Facts:
Z_917 fostan Z_94
Z_859 fostan Z_373, Z_26
Z_114 fostan Z_437, Z_205
Z_781 fostan Z_628, Z_964
Z_834 fostan Z_697
Z_728 fostan Z_566
Z_442 fostan Z_472
Z_466 fostan Z_437
Z_657 fostan Z_437
Z_90 fostan Z_560
Z_677 fostan Z_852, Z_57, Z_356
Z_4 fostan Z_285
Z_509 fostan Z_684
Z_907 fostan Z_425
Z_703 fostan Z_419
Z_950 fostan Z_757, Z_752, Z_190, Z_992
Z_780 fostan Z_693
Z_154 fostan Z_423
Z_164 fostan Z_828
Z_337 fostan Z_796, Z_844, Z_594, Z_960
Z_29 fostan Z_275, Z_120
Z_380 fostan Z_939, Z_375, Z_147, Z_311, Z_544
Z_9 fostan Z_830
Z_744 fostan Z_544
Z_835 fostan Z_147
Z_526 fostan Z_594
Z_144 fostan Z_419
Z_431 fostan Z_373
Z_270 fostan Z_594, Z_244
Z_366 fostan Z_693, Z_560, Z_241
Z_22 fostan Z_650, Z_196
Z_457 fostan Z_130
Z_447 fostan Z_464
Z_488 fostan Z_964, Z_543, Z_544
Z_987 fostan Z_514, Z_560, Z_678, Z_130
Z_156 fostan Z_820, Z_423, Z_975
Z_187 fostan Z_757, Z_722, Z_932, Z_356
Z_99 fostan Z_130, Z_311
Z_132 fostan Z_267
Z_877 fostan Z_492
Z_305 fostan Z_649, Z_26
Z_83 fostan Z_678
Z_521 fostan Z_678
Z_905 fostan Z_559
Z_390 fostan Z_650, Z_94
Z_490 fostan Z_619, Z_38
posur a <- Z_147, Z_514, Z_932, Z_859, Z_356, Z_828, Z_437, Z_466, Z_657, Z_960, Z_90, Z_285, Z_678, Z_939, Z_907, Z_703, Z_950, Z_190, Z_49, Z_780, Z_559, Z_375, Z_164, Z_337, Z_9, Z_419, Z_526, Z_820, Z_619, Z_275, Z_22, Z_488, Z_156, Z_187, Z_684, Z_241, Z_132, Z_305, Z_130, Z_472, Z_905, Z_796, Z_490
posur c <- Z_244, Z_781, Z_628, Z_57, Z_442, Z_560, Z_196, Z_117, Z_431, Z_457, Z_447, Z_423, Z_987, Z_752, Z_99, Z_877, Z_975, Z_205, Z_83
posur b <- Z_114, Z_728, Z_992, Z_267, Z_677, Z_852, Z_544, Z_154, Z_29, Z_830, Z_425, Z_744, Z_835, Z_839, Z_144, Z_270, Z_757, Z_521

Known rows:
Z_987: [ 0.17 -1.95  0.73  0.78  0.76 -1.14  0.09 -4.02  0.25  1.76 -0.91  2.87
  0.28 -0.60 -1.22  0.43  0.20 -2.56 -0.89 -0.85  0.65  0.27 -0.48 -1.66
 -0.94 -1.36 -3.91  1.38 -0.56  0.07  1.20]
Z_650: [ 0.51 -0.13 -1.31 -1.74 -1.10  0.26 -1.28 -1.29 -1.70  0.24  0.47 -1.66
  0.81  0.72  0.50 -0.95  1.12  0.02  1.13  1.00  0.08  0.25  1.54 -0.64
 -0.66  0.55  1.46 -0.06 -1.71 -0.90  0.67]
Z_834: [-0.74  3.08  0.41 -0.27 -0.68 -0.22 -0.07 -0.51  0.17 -1.40 -0.07  0.02
  0.36 -0.71  0.14  0.01  0.60 -0.17 -0.36  0.55  0.28  0.13  1.03 -0.08
  0.39 -0.18 -0.59 -0.54 -0.24 -0.01 -0.09]
Z_877: [-0.19  1.69 -0.65  0.32 -0.05 -0.23 -0.28 -2.41  0.87 -0.64 -1.32  0.26
  0.41  1.50  0.70  0.02 -0.18  0.11 -0.13 -0.38  0.68  0.65  0.85  1.05
  0.53 -0.25  0.23  0.51  0.00 -0.07  1.93]
Z_839: [-0.43 -1.35  0.66 -0.35 -1.53 -0.77 -0.55  0.21 -0.21 -1.22  1.06 -0.11
  0.29 -0.57 -0.27 -0.99 -0.81  0.42 -0.88  1.18 -0.57 -0.37  0.74  0.83
  1.17 -0.34 -0.27  0.18 -0.88  0.47 -0.20]
Z_488: [-0.03  3.34 -0.96  0.87 -0.72 -0.46 -0.24  3.21 -0.64 -0.09  0.22  0.02
 -0.90  0.98 -0.82  0.80  0.77 -0.05 -4.23 -3.32  1.13  0.36 -2.94 -0.87
 -1.75 -0.38 -2.01  0.01  0.25 -0.76  0.63]
Z_697: [-0.25  1.20  0.71 -0.50 -0.39  0.36 -0.19  0.00 -0.06 -1.46 -0.24 -0.54
  0.43 -0.91  0.62 -0.42  0.22  0.38  0.65  1.40  0.37  0.00  0.75 -0.52
  0.62  0.38  0.78 -0.07  0.51 -0.17 -0.51]
Z_566: [-0.27  0.99  0.78 -0.50 -0.29  0.32 -0.26  0.05 -0.04 -1.45 -0.30 -0.51
  0.39 -0.90  0.62 -0.42  0.25  0.34  0.68  1.39  0.34  0.02  0.76 -0.56
  0.57  0.39  0.77 -0.08  0.44 -0.15 -0.55]
Z_205: [-0.12  1.66 -0.20  1.39  2.21  0.56 -0.18 -2.37  0.13 -2.29 -2.15 -1.99
 -0.81  1.68  0.93 -0.61 -2.49  0.62  3.48 -0.12  0.72 -0.79 -0.10  2.41
  0.14 -0.43  2.00 -0.35 -0.27 -1.05  0.49]
Z_130: [ 0.81 -4.38  0.90  0.04  1.48 -0.06  0.21  1.30 -1.24  3.63 -0.09  0.91
 -0.67 -1.36 -0.51  0.25 -0.28 -1.26  0.27  0.90  0.31 -0.47 -2.15 -2.78
 -1.54  0.42 -2.11  0.98  1.26 -0.16 -1.63]
Z_492: [-0.23  0.99  0.72 -0.49 -0.37  0.32 -0.26  0.07 -0.03 -1.39 -0.26 -0.52
  0.45 -0.97  0.65 -0.43  0.23  0.37  0.65  1.47  0.33  0.02  0.74 -0.58
  0.60  0.42  0.69 -0.05  0.49 -0.14 -0.52]
Z_939: [ 0.78 -0.66 -0.01  0.45  0.14  0.27 -0.33  3.45 -1.16  0.77 -0.01 -0.29
 -0.80  0.14 -0.41  0.21  0.25  0.19 -2.30 -1.44  1.11  0.03 -3.32 -2.13
 -1.57  0.39 -0.62  0.84  1.27 -0.95 -0.35]
Z_932: [-0.88 -1.50 -1.40  0.60  3.74  0.96  1.16  0.83  0.73  2.88  0.06 -0.49
 -0.83 -0.82 -0.67  1.44 -1.06  0.97  1.31 -1.95 -0.51 -0.20 -0.01 -0.24
 -0.16  1.03  5.17 -0.77  0.52  0.21  0.52]
Z_114: [-1.39  2.66  0.53  1.18  0.22 -1.15 -0.19 -0.56 -0.47 -2.68  0.40 -1.31
 -0.99 -0.07 -0.62 -0.90 -2.82 -0.02  0.77  0.09 -0.59 -1.56  0.34  3.04
  0.49 -1.56 -1.15 -1.49 -2.40 -0.15 -0.80]
Z_156: [ 0.93  4.93 -2.94 -0.38 -1.17 -0.23  0.31 -0.78  0.30 -2.99 -0.76 -1.01
 -0.98 -0.78 -1.58  1.33  0.16  0.04 -1.57 -0.33 -2.31  0.64  0.69  3.76
 -1.87  0.09 -2.17 -1.84  0.80  1.23 -1.32]
Z_619: [-1.50  0.35 -0.81 -2.35  0.66 -0.12 -0.10  2.49 -0.52 -0.98 -1.78 -0.26
 -1.52  1.69  2.09  1.44 -0.72 -0.70 -0.22  0.20 -0.89  0.31  0.26 -0.64
  0.28  1.09  0.58 -0.12  1.21  0.25  0.38]
Z_703: [-1.00  3.65 -0.96  0.10  0.34 -0.86  0.38  1.20  0.22  2.61 -0.54 -0.16
 -0.68  0.78  0.75  0.87 -0.23 -0.16 -0.66  0.54  0.28  0.05  0.65  1.26
 -0.11  0.32 -1.88 -0.95  0.26  0.48 -0.30]

Rows:
No name comes twice in this set of rows, the named rows included.
[ 0.93 -1.02 -2.31 -1.09 -0.41  0.11 -1.36 -3.32 -0.83  0.77 -0.67 -1.22
  0.75  2.80  0.92 -0.78  0.47  0.13  0.99 -0.13  0.49  0.76  1.42  0.60
 -0.51  0.33  1.81  0.79 -1.48 -0.87  2.69]	Z_196
[-0.82  0.04  0.51 -0.28 -1.64 -1.22 -0.51 -0.02 -0.06 -0.97  0.95  0.14
  0.25 -0.49 -0.30 -0.79 -0.74  0.22 -1.48  0.95 -0.47 -0.28  1.04  1.14
  1.17 -0.57 -1.12  0.02 -1.17  0.65  0.03]	Z_728
[ 0.92 -4.25  1.45 -0.03 -1.82  0.06 -1.45  3.18 -1.44 -2.95  1.18 -0.54
  0.01 -0.91 -0.77 -1.71 -0.49  1.24 -3.47 -0.45  0.87 -0.25 -3.11 -2.48
  0.13  0.04  0.91  1.92  0.56 -0.84  0.09]	Z_544
[-0.15  2.77  0.73  0.61 -1.53 -0.42 -0.53  1.05 -0.67 -2.84  0.40  0.99
  0.08 -1.08 -1.53  0.12  1.48 -0.73 -4.18 -2.78  1.30  0.36 -2.35 -2.74
 -1.22 -1.06 -2.29  0.54 -0.31 -0.98  0.69]	Z_380
[ 1.12 -6.32  1.48  0.10  1.63  0.03 -0.16 -3.20 -0.22  2.09 -1.32  1.72
  0.38 -1.15 -0.12 -0.43 -0.56 -1.43  1.75  1.54  0.64 -0.04 -0.63 -2.59
 -0.29 -0.04 -0.98  2.19  0.96 -0.14  0.14]	Z_560
[ 0.60 -2.48  0.67  0.63  0.63 -0.59 -0.21 -2.84  0.03  0.82 -0.96  2.03
  0.29 -0.29 -0.90  0.09  0.18 -1.63 -0.95 -0.98  0.94  0.36 -1.24 -1.94
 -0.87 -0.88 -2.29  1.73  0.13 -0.37  1.29]	Z_457
[ 0.24  0.18 -0.41  0.24  0.10  0.17 -0.34 -2.30  0.75 -0.85 -1.26  0.01
  0.37  1.36  0.72 -0.21 -0.17  0.35  0.41 -0.30  0.66  0.56  0.57  0.79
  0.54 -0.01  1.02  0.75  0.29 -0.20  1.67]	Z_117
[-0.93 -4.99  0.37  0.19  2.05  0.59  0.31  0.01  0.53 -0.23  1.31 -0.28
 -0.01 -2.16 -1.29 -0.28 -1.76  1.61  0.46 -0.85 -0.91 -0.55  0.56 -0.47
  1.46  0.47  6.27  0.27 -0.46  0.39  0.88]	Z_757
[ 0.36 -2.71  0.80  0.52  0.78 -0.75 -0.01 -3.75  0.21  1.63 -1.05  2.26
  0.36 -0.57 -0.72  0.19  0.03 -1.93 -0.01 -0.16  0.54  0.24 -0.29 -1.49
 -0.58 -0.91 -2.63  1.54 -0.14  0.03  1.01]	Z_83
[ 1.01 -0.53 -0.20  0.53 -0.56  0.76 -1.07  0.24 -0.06 -2.69 -1.17 -0.59
  0.19  1.52  0.47 -0.63  0.10  1.15 -1.98 -1.84  1.83  0.78 -2.25 -1.23
 -0.15  0.18  1.96  1.82  1.27 -1.31  2.23]	Z_628
[-0.69 -2.77  1.31  0.36 -2.41  0.11 -0.13 -1.86  1.75 -0.92  0.64  0.79
  1.99  2.56  0.83 -0.28  2.33  0.36  2.35 -0.99 -0.47  0.76  1.73  1.29
 -0.07 -0.46 -1.30  1.52  0.50 -0.39  2.25]	Z_431

Now the same objects, written a new way:
Known rows:
Z_859: [-0.43 -0.01 -1.42  0.59 -0.42  3.26 -2.26  0.77  3.41 -1.83 -3.92 -0.81
  2.41  3.61]
Z_559: [-0.70 -1.09  1.44  0.45  0.90  0.73 -1.10  0.05  2.99  0.39  0.00 -0.65
 -0.93  0.70]
Z_820: [ 0.51 -3.49 -0.02  0.06  0.75  1.93 -1.20 -4.01  4.21 -0.40 -1.11 -1.78
 -2.78 -1.32]
Z_657: [-1.24 -2.17  3.30 -3.02  4.08  0.89 -0.02  3.34  3.29  1.74 -1.16  0.07
  1.42  1.82]
Z_490: [-1.02 -1.13  0.49 -1.62  1.17  3.25 -0.92  0.04  2.44  0.10 -1.55 -2.21
 -0.09  2.07]
Z_722: [ 2.42  1.50 -0.86  1.13 -1.77 -2.41  5.13  0.55 -0.03  1.61 -0.38  2.82
 -3.17 -0.13]
Z_38: [ 1.39 -0.14  0.17  0.94 -1.32 -1.39  1.64 -0.60  0.60  1.49  0.81  1.95
  0.68 -2.08]
Z_697: [ 1.40  0.09  0.26  0.93 -1.26 -1.30  1.67 -0.64  0.47  1.46  0.81  1.82
  0.62 -2.05]
Z_932: [ 0.28  0.27  0.60  0.66  0.42 -0.32  2.42  1.14  2.46  0.47 -1.13  0.33
 -4.61  2.58]
Z_960: [ 0.88 -0.11  5.16 -0.19 -0.83 -0.05 -1.08 -0.55  2.76 -0.29  1.87 -2.93
 -0.15  1.18]
Z_488: [-4.44 -0.68  0.39 -0.96  2.62  2.42 -0.70 -0.52 -0.69 -1.28 -1.02 -4.80
  1.36  2.58]
Z_375: [-4.42 -0.28  1.94  1.46  2.30 -0.31 -1.08  0.06 -0.14 -0.95  0.25 -2.69
  0.10  0.25]
Z_380: [-2.97  0.88 -0.89 -0.88  0.56  1.23  1.92 -0.75 -3.64 -0.33 -1.39 -2.76
  2.82 -0.44]
Z_164: [-0.99 -1.02  0.82 -1.07  0.95  2.70 -0.92  0.04  2.40  0.14 -1.23 -1.96
 -0.29  1.71]
Z_917: [ 0.09  1.01 -2.36 -0.06 -2.49  2.81  0.25 -0.80 -1.31  3.36  3.23 -0.19
  0.92 -0.62]
Z_9: [-0.95 -1.10  0.75 -1.16  1.06  2.78 -0.97  0.11  2.49  0.13 -1.31 -1.94
 -0.36  1.77]
Z_241: [-2.51  0.65  2.48  0.50  0.66  1.76 -1.60  1.53  1.72  0.11 -2.24 -0.67
 -1.75 -1.92]

Rows:
No name comes twice in this set of rows, the named rows included.
[-0.12  0.40 -0.86 -1.85  0.63  2.97  2.88  1.11  1.46  0.09 -3.38 -1.80
 -3.86  4.49]	Z_187
[-1.52  0.31  0.46  2.24  0.16 -3.22  1.69 -1.10 -1.95  0.37  1.93  0.17
  1.80 -1.92]	Z_964
[-1.00 -2.64  2.01 -2.33  0.18 -5.04 -0.39  2.15 -0.69  0.04  2.77  6.64
  1.99  0.70]	Z_205
[-2.46  1.26  1.01  2.28  0.02 -2.54  1.48 -0.22 -2.42  0.22  0.67  0.25
  1.07 -3.51]	Z_311
[-0.29  1.59  1.21  1.39 -1.47 -0.79  1.06  0.75 -0.50  1.34 -1.10  2.26
 -0.45 -4.80]	Z_693
[ 0.56 -0.07  4.27 -1.75 -0.67  1.99 -0.89 -0.64  2.31 -0.47  0.54 -4.36
  0.54  2.32]	Z_526
[-2.14  0.01 -1.29 -1.02 -0.36  5.39 -2.63  0.00  0.97  2.23  2.30 -2.89
 -0.35  2.38]	Z_22
[-0.91  1.80  0.03 -1.33 -1.25  2.88  1.37  0.71 -1.57  0.94 -3.69 -0.17
  0.48 -3.10]	Z_366
[-0.13  1.22 -2.69 -0.49 -2.59  3.52  0.01 -0.78 -1.59  3.57  3.19 -0.61
  1.08 -0.37]	Z_390
[ 0.38 -3.96 -2.05 -0.74 -2.96 -2.03 -1.35 -5.18 -0.28 -2.35  1.57  3.45
 -1.52 -1.24]	Z_975
[-0.86 -2.16  4.49 -0.76  3.82 -2.31 -0.23  3.42  4.12  2.06  0.74  2.06
  0.44  0.18]	Z_437
[ 0.40  1.89 -1.67  3.30  3.89 -3.77  0.05  0.19 -4.37 -1.08  1.81 -2.34
  1.27 -2.42]	Z_544
[-1.79  0.36  0.30  1.77  0.32 -2.58  1.81 -1.13 -2.19  0.26  1.57 -0.26
  1.91 -1.75]	Z_543

